Below are the code and all the weights of a small trained network. Each question names an input and a target symbol and asks about switching units off, where a switched-off unit gives its printed mean instead of its output.

import numpy as np


def w(rows, s, z=0):
    codes = np.array(rows[::2]) - 128.0
    scale = np.full(codes.shape[1], s)
    scale[-1] = z or s
    return codes * scale


def f(y):
    return np.maximum(y, 0)


def softmax(a):
    e = np.exp(a - a.max(-1, keepdims=True))
    return e / e.sum(-1, keepdims=True)


def log_softmax(a):
    a = a - a.max(-1, keepdims=True)
    return a - np.log(np.exp(a).sum(-1, keepdims=True))


def net(x, mask):
    ids = ['ΓΘΛΞΠΩβδεζηστφψ'.index(c) for c in x.split()]
    T = len(ids)
    res = E[ids] + P[:T]
    r = res
    for j in range(3):
        rows = slice(3 * j, 3 * j + 3)
        q, k, v = (r @ M[0][rows].T for M in (Q, K, V))
        z = softmax(np.where(np.tri(T) > 0, q @ k.T / 3**0.5, -1e9)) @ v
        o = O[0][rows]
        res = res + np.where(mask[j], z, o[:, -1]) @ o[:, :-1]
    y = f(res @ A[0][:, :-1].T + A[0][:, -1])
    res = res + np.where(mask[3:15], y, B[0][:, -1]) @ B[0][:, :-1]
    return log_softmax(res[-1] @ U[:, :-1].T + U[:, -1])


Q, K, V, O, A, B = {}, {}, {}, {}, {}, {}
E = w([
[163,74,137,170,141,82,116],'Γ',
[107,180,101,113,126,129,86],'Θ',
[139,187,146,105,121,197,78],'Λ',
[144,121,171,138,71,96,146],'Ξ',
[113,104,162,116,146,86,124],'Π',
[161,73,99,148,124,170,199],'Ω',
[139,120,162,123,103,158,169],'β',
[152,66,143,216,102,128,167],'δ',
[144,149,148,190,124,136,111],'ε',
[140,116,119,113,242,146,80],'ζ',
[111,62,252,166,153,129,68],'η',
[95,105,119,83,124,182,166],'σ',
[99,74,73,162,158,113,42],'τ',
[53,107,167,130,199,226,56],'φ',
[72,171,46,72,108,161,44],'ψ',
],0.021)
P = w([
[181,201,93,158,95,122,138],'0',
[172,184,139,192,74,194,82],'1',
[163,109,142,107,122,116,195],'2',
[118,107,79,198,132,172,116],'3',
[85,96,94,133,175,170,143],'4',
[65,54,34,173,210,156,164],'5',
[16,86,37,182,223,178,105],'6',
[74,2,126,219,184,168,170],'7',
],0.0084)
Q[0] = w([
[207,180,107,67,116,30,162],'h0',
[175,220,160,65,105,62,197],'h0',
[101,67,159,160,218,35,87],'h0',
[127,104,112,188,156,255,80],'h1',
[78,133,164,175,122,189,131],'h1',
[144,186,94,67,62,138,181],'h1',
[109,185,123,124,56,66,113],'h2',
[115,133,99,199,38,202,169],'h2',
[147,184,68,155,133,106,49],'h2',
],0.0074)
K[0] = w([
[184,220,137,103,78,174,124],'h0',
[203,113,121,138,124,125,96],'h0',
[45,141,81,98,134,130,101],'h0',
[95,86,143,132,140,95,133],'h1',
[132,107,63,141,138,89,97],'h1',
[246,151,117,140,114,93,83],'h1',
[191,112,165,160,124,129,130],'h2',
[116,109,128,98,173,114,176],'h2',
[132,133,109,91,145,114,155],'h2',
],0.012)
V[0] = w([
[188,51,123,229,155,85,152],'h0',
[119,119,102,77,79,174,183],'h0',
[187,60,20,190,61,93,172],'h0',
[141,98,86,162,180,75,4],'h1',
[129,128,158,170,185,253,192],'h1',
[130,39,182,127,126,105,121],'h1',
[84,135,78,2,60,96,43],'h2',
[61,80,83,41,107,100,180],'h2',
[160,237,130,140,142,68,113],'h2',
],0.0091)
O[0] = w([
[141,39,72,31,87,51,216,173],'h0',
[70,155,172,37,46,175,96,97],'h0',
[185,82,110,43,91,60,71,74],'h0',
[109,139,61,185,154,75,168,163],'h1',
[67,115,199,41,138,254,167,255],'h1',
[126,193,220,48,176,12,178,178],'h1',
[224,123,176,243,41,101,83,80],'h2',
[178,144,139,147,53,103,76,83],'h2',
[122,64,60,196,254,169,139,57],'h2',
],0.0082,0.0067)
A[0] = w([
[134,234,27,57,122,95,147,56],'n0',
[160,88,94,197,116,111,172,157],'n1',
[88,137,38,94,134,162,78,195],'n2',
[94,254,109,171,56,120,220,199],'n3',
[153,87,111,69,151,126,92,5],'n4',
[198,93,229,178,61,164,247,112],'n5',
[111,166,211,140,218,37,148,119],'n6',
[95,112,141,132,120,45,164,190],'n7',
[175,80,123,82,81,108,154,1],'n8',
[83,199,117,114,25,192,179,47],'n9',
[10,84,154,134,242,113,23,199],'n10',
[134,212,135,8,68,146,133,164],'n11',
],0.007,0.0051)
B[0] = w([
[77,206,179,131,96,97,220,150],'n0',
[140,150,101,129,124,207,97,156],'n1',
[197,32,133,187,157,156,183,179],'n2',
[125,146,42,145,189,112,45,180],'n3',
[40,176,138,200,162,112,137,139],'n4',
[124,181,113,97,186,124,67,195],'n5',
[124,177,71,134,52,157,174,199],'n6',
[166,153,71,102,89,125,105,184],'n7',
[45,168,81,254,92,92,152,149],'n8',
[135,150,109,200,140,41,89,196],'n9',
[202,102,153,101,41,105,137,245],'n10',
[135,93,230,171,207,118,71,219],'n11',
],0.0074,0.013)
U = w([
[130,177,68,156,143,110,124,37],'Γ',
[144,150,101,146,149,149,133,91],'Θ',
[106,101,64,148,140,194,104,92],'Λ',
[92,161,91,156,182,163,121,32],'Ξ',
[150,176,63,116,84,177,84,116],'Π',
[131,96,165,199,152,113,168,2],'Ω',
[111,97,135,169,141,116,172,8],'β',
[98,202,64,97,184,168,136,99],'δ',
[86,103,63,128,160,196,127,135],'ε',
[175,78,105,132,195,187,174,109],'ζ',
[173,177,151,159,103,124,214,175],'η',
[169,119,141,70,125,205,124,200],'σ',
[210,77,102,115,126,96,106,248],'τ',
[49,133,103,164,96,254,164,103],'φ',
[140,189,138,168,128,102,83,198],'ψ',
],0.0074,0.0042)

Each question gives the input, a string of symbols that net reads in full, and the target symbol t.
The units are the heads (3 rows each of Q, K, V and O) and the neurons (one row each of A and B). Each row of codes is followed by its name. A weight is (code - 128) times the scale printed after its matrix; where a second scale follows, it is the last column's (O, A, B and U).
mask holds one flag per unit, heads first, then neurons. A switched-off unit (its flag False) gives its mean, the last column of its rows in O or B, instead of its output. The means were averaged over made-up inputs and are rounded, as every weight is.
A unit's drop is (log p(t) with every unit on - log p(t) with that unit switched off) / (log p(t) with every unit on - log p(t) with every unit switched off).
The circuit of an input: a set's keep is (log p(t) with only the set's units on - log p(t) with every unit switched off) / (log p(t) with every unit on - log p(t) with every unit switched off). Starting from the 12 units with the biggest drops (on a tie, the unit counted first), units are removed one at a time, each time the one whose removal leaves the highest keep (on an exact tie, the one counted first), for as long as the keep stays at least 0.8.
units of the circuit, in order: the units of the circuit, biggest drop first
unit that matters most: the unit with the biggest drop
top k neurons: the k neurons with the biggest drops, biggest first
heads that matter: for each layer, one digit per head in row order, 1 if its drop is at least 0.15 and else 0, layers parted by /
input β σ σ η σ σ, target ψ: heads that matter	001
input Π ψ σ Λ σ β, target ψ: units of the circuit, in order	(h2, h0, n9, n5)
input φ φ β σ Ξ, target ψ: unit that matters most	n9
input Γ η Γ Ω, target η: units of the circuit, in order	(h0, n0, h1, h2)
input ζ β ψ ψ ε η, target ψ: units of the circuit, in order	(h2, n5)
input Ω ψ ζ σ ψ Ξ ψ Λ, target Π: units of the circuit, in order	(h2, h1, n11)
input ζ ε ζ η η σ, target δ: top 2 neurons	(n3, n10)
input η σ Λ Γ ε ζ, target ζ: top 2 neurons	(n2, n9)
input β σ ψ ε Ξ σ Ω, target ψ: heads that matter	101
input σ Θ Ω ε Ξ β η ζ, target η: units of the circuit, in order	(h1, n6, n10)
input ζ Γ β Ξ Π τ δ η, target τ: heads that matter	100
input β Θ η Γ ζ ε φ Γ, target φ: heads that matter	100
input Γ φ σ η ψ β Γ, target ψ: units of the circuit, in order	(h2, h0)
input Π ζ σ σ ψ, target ψ: top 3 neurons	(n9, n11, n0)
input η η τ ε, target Γ: units of the circuit, in order	(h1, n3)
input Π τ Ξ δ, target τ: heads that matter	110
input Ξ δ ζ σ ψ Ω φ ζ, target φ: heads that matter	110
input Γ Γ η β, target δ: heads that matter	011
input Π σ Ξ, target ψ: heads that matter	100
input φ σ β Ξ η Π δ η, target η: heads that matter	010
input Λ σ τ σ φ η, target φ: top 2 neurons	(n6, n11)
input δ Θ ε Θ, target ζ: heads that matter	001
input Γ φ τ ε φ σ Λ, target ψ: units of the circuit, in order	(h2, n9, n11)
input Ω Γ η Γ ψ η Γ, target ψ: units of the circuit, in order	(h0, h2)
input ζ Ξ δ φ Π, target φ: unit that matters most	h0
input σ φ φ σ ε, target ψ: units of the circuit, in order	(h2, n9, h0)
input β ε ε φ Ω η σ Γ, target σ: heads that matter	010
input Π ζ σ ζ ε ζ, target ζ: unit that matters most	n2
input φ ε Θ ψ, target Λ: top 2 neurons	(n2, n3)
